Here is a tiny trained network, its code and every weight. The questions are about switching its units off for an input and a class, where a switched-off unit gives its printed mean instead of its output.

import numpy as np


def w(rows, s, z=0):
    codes = np.array(rows[::2]) - 128.0
    scale = np.full(codes.shape[1], s)
    scale[-1] = z or s
    return codes * scale


def norm(h):
    return h / np.sqrt((h * h).mean(-1, keepdims=True) + 1e-5)


def f(y):
    return np.maximum(y, 0)


def log_softmax(a):
    a = a - a.max(-1, keepdims=True)
    return a - np.log(np.exp(a).sum(-1, keepdims=True))


def net(x, mask):
    res = np.array(x, float).reshape(1, 2) / 4 @ E
    u = 0
    for l in range(3):
        y = f(norm(res) @ A[l][:, :-1].T + A[l][:, -1])
        res = res + np.where(mask[u : u + 10], y, B[l][:, -1]) @ B[l][:, :-1]
        u += 10
    return log_softmax(norm(res)[-1] @ U[:, :-1].T + U[:, -1])


A, B = {}, {}
E = w([
[131,252,88,67,142,100],'x0',
[210,199,114,248,144,219],'x1',
],0.012)
A[0] = w([
[114,134,132,184,123,123,101],'0.n1',
[116,189,122,6,131,91,52],'0.n2',
[110,84,118,57,140,110,4],'0.n3',
[127,10,136,100,122,122,66],'0.n4',
[135,3,130,186,133,137,21],'0.n5',
[111,101,140,44,124,96,65],'0.n6',
[122,176,119,127,133,126,35],'0.n7',
[116,53,117,121,135,120,89],'0.n8',
[139,176,125,158,133,134,104],'0.n9',
[127,111,134,115,118,101,71],'0.n10',
],0.032,0.0033)
B[0] = w([
[145,151,129,141,206,192,164],'0.n1',
[8,240,196,177,85,108,252],'0.n2',
[170,71,36,73,112,136,204],'0.n3',
[195,75,254,99,195,60,229],'0.n4',
[5,155,152,148,69,137,246],'0.n5',
[206,93,39,103,88,98,220],'0.n6',
[133,133,90,29,151,97,168],'0.n7',
[175,98,196,132,174,74,190],'0.n8',
[192,108,31,156,108,105,188],'0.n9',
[141,90,67,116,126,150,157],'0.n10',
],0.045,0.024)
A[1] = w([
[92,101,190,89,118,145,63],'1.n1',
[128,33,109,111,106,134,55],'1.n2',
[153,177,218,137,183,174,62],'1.n3',
[84,106,55,78,109,254,110],'1.n4',
[76,129,152,72,82,154,3],'1.n5',
[253,30,129,92,122,121,196],'1.n6',
[145,181,142,101,95,191,36],'1.n7',
[219,101,162,87,155,86,71],'1.n8',
[220,104,110,62,153,141,56],'1.n9',
[126,205,149,194,117,197,88],'1.n10',
],0.034,0.0037)
B[1] = w([
[146,222,153,97,114,192,175],'1.n1',
[108,109,113,105,93,106,163],'1.n2',
[106,110,155,181,131,190,151],'1.n3',
[98,85,55,137,126,146,173],'1.n4',
[179,197,130,169,175,105,176],'1.n5',
[209,78,188,95,150,3,254],'1.n6',
[116,104,112,157,152,75,144],'1.n7',
[122,70,116,7,57,188,220],'1.n8',
[189,233,98,130,127,204,203],'1.n9',
[154,18,130,120,70,98,195],'1.n10',
],0.052,0.024)
A[2] = w([
[62,174,162,117,163,116,97],'2.n1',
[123,169,151,145,171,149,97],'2.n2',
[130,187,148,137,156,181,94],'2.n3',
[252,147,126,130,177,145,105],'2.n4',
[56,186,148,156,148,99,71],'2.n5',
[93,165,154,117,183,150,98],'2.n6',
[135,97,147,194,223,37,108],'2.n7',
[101,160,174,166,157,160,133],'2.n8',
[115,160,138,131,188,153,2],'2.n9',
[124,192,191,167,207,157,83],'2.n10',
],0.041,0.0061)
B[2] = w([
[127,254,69,133,85,194,199],'2.n1',
[84,97,162,113,153,138,149],'2.n2',
[52,55,177,121,208,89,156],'2.n3',
[143,173,106,157,245,204,254],'2.n4',
[133,181,152,141,86,63,237],'2.n5',
[182,149,133,164,54,225,152],'2.n6',
[34,88,134,84,166,39,138],'2.n7',
[143,163,145,159,159,215,177],'2.n8',
[213,92,139,131,56,136,137],'2.n9',
[83,54,184,162,168,177,175],'2.n10',
],0.042,0.02)
U = w([
[30,95,128,124,237,99,69],'0',
[232,154,17,130,228,187,163],'1',
[81,4,44,223,87,199,160],'2',
[93,233,100,156,46,72,187],'3',
[121,108,138,158,164,140,12],'4',
[227,59,195,8,96,91,159],'5',
[60,108,255,192,118,241,183],'6',
[114,117,134,148,160,149,13],'7',
],0.017,0.011)

Each question gives the input, the list of numbers given to net, and the class t.
The units are the neurons (one row each of A and B). Each row of codes is followed by its name. A weight is (code - 128) times the scale printed after its matrix; where a second scale follows, it is the last column's (A, B and U).
mask holds one flag per neuron, layer by layer. A switched-off neuron (its flag False) gives its mean, the last column of its row in B, instead of its output. The means were averaged over made-up inputs and are rounded, as every weight is.
A unit's drop is (log p(t) with every unit on - log p(t) with that unit switched off) / (log p(t) with every unit on - log p(t) with every unit switched off).
unit that matters most: the unit with the biggest drop
top k neurons: the k neurons with the biggest drops, biggest first
k most important neurons of layer l: the k neurons of layer l with the biggest drops, biggest first
drop when u is switched off: that unit's drop, to one decimal
input [-6,1], class 6: unit that matters most => 0.n5
input [-2,3], class 2: top 2 neurons => 0.n4, 0.n2
input [-1,4], class 2: top 2 neurons => 0.n4, 0.n6
input [-7,6], class 6: top 3 neurons => 0.n6, 0.n3, 0.n5
input [-5,7], class 2: top 2 neurons => 0.n4, 0.n2
input [8,6], class 1: top 2 neurons => 0.n9, 0.n5
input [3,-7], class 3: top 2 neurons => 0.n2, 1.n6
input [-4,4], class 2: top 3 neurons => 0.n4, 0.n2, 1.n10
input [6,7], class 1: 2 most important neurons of layer 0 => 0.n2, 0.n5
input [-2,7], class 2: top 2 neurons => 0.n4, 0.n6
input [4,2], class 3: top 2 neurons => 1.n6, 0.n7
input [-6,7], class 2: top 2 neurons => 0.n4, 0.n2
input [-2,4], class 2: drop when 0.n4 is switched off => 0.3
input [1,3], class 1: drop when 0.n4 is switched off => 0.2
input [-7,0], class 6: drop when 0.n5 is switched off => 0.4
input [3,-2], class 3: drop when 0.n10 is switched off => 0.0
input [3,0], class 3: top neuron => 0.n4
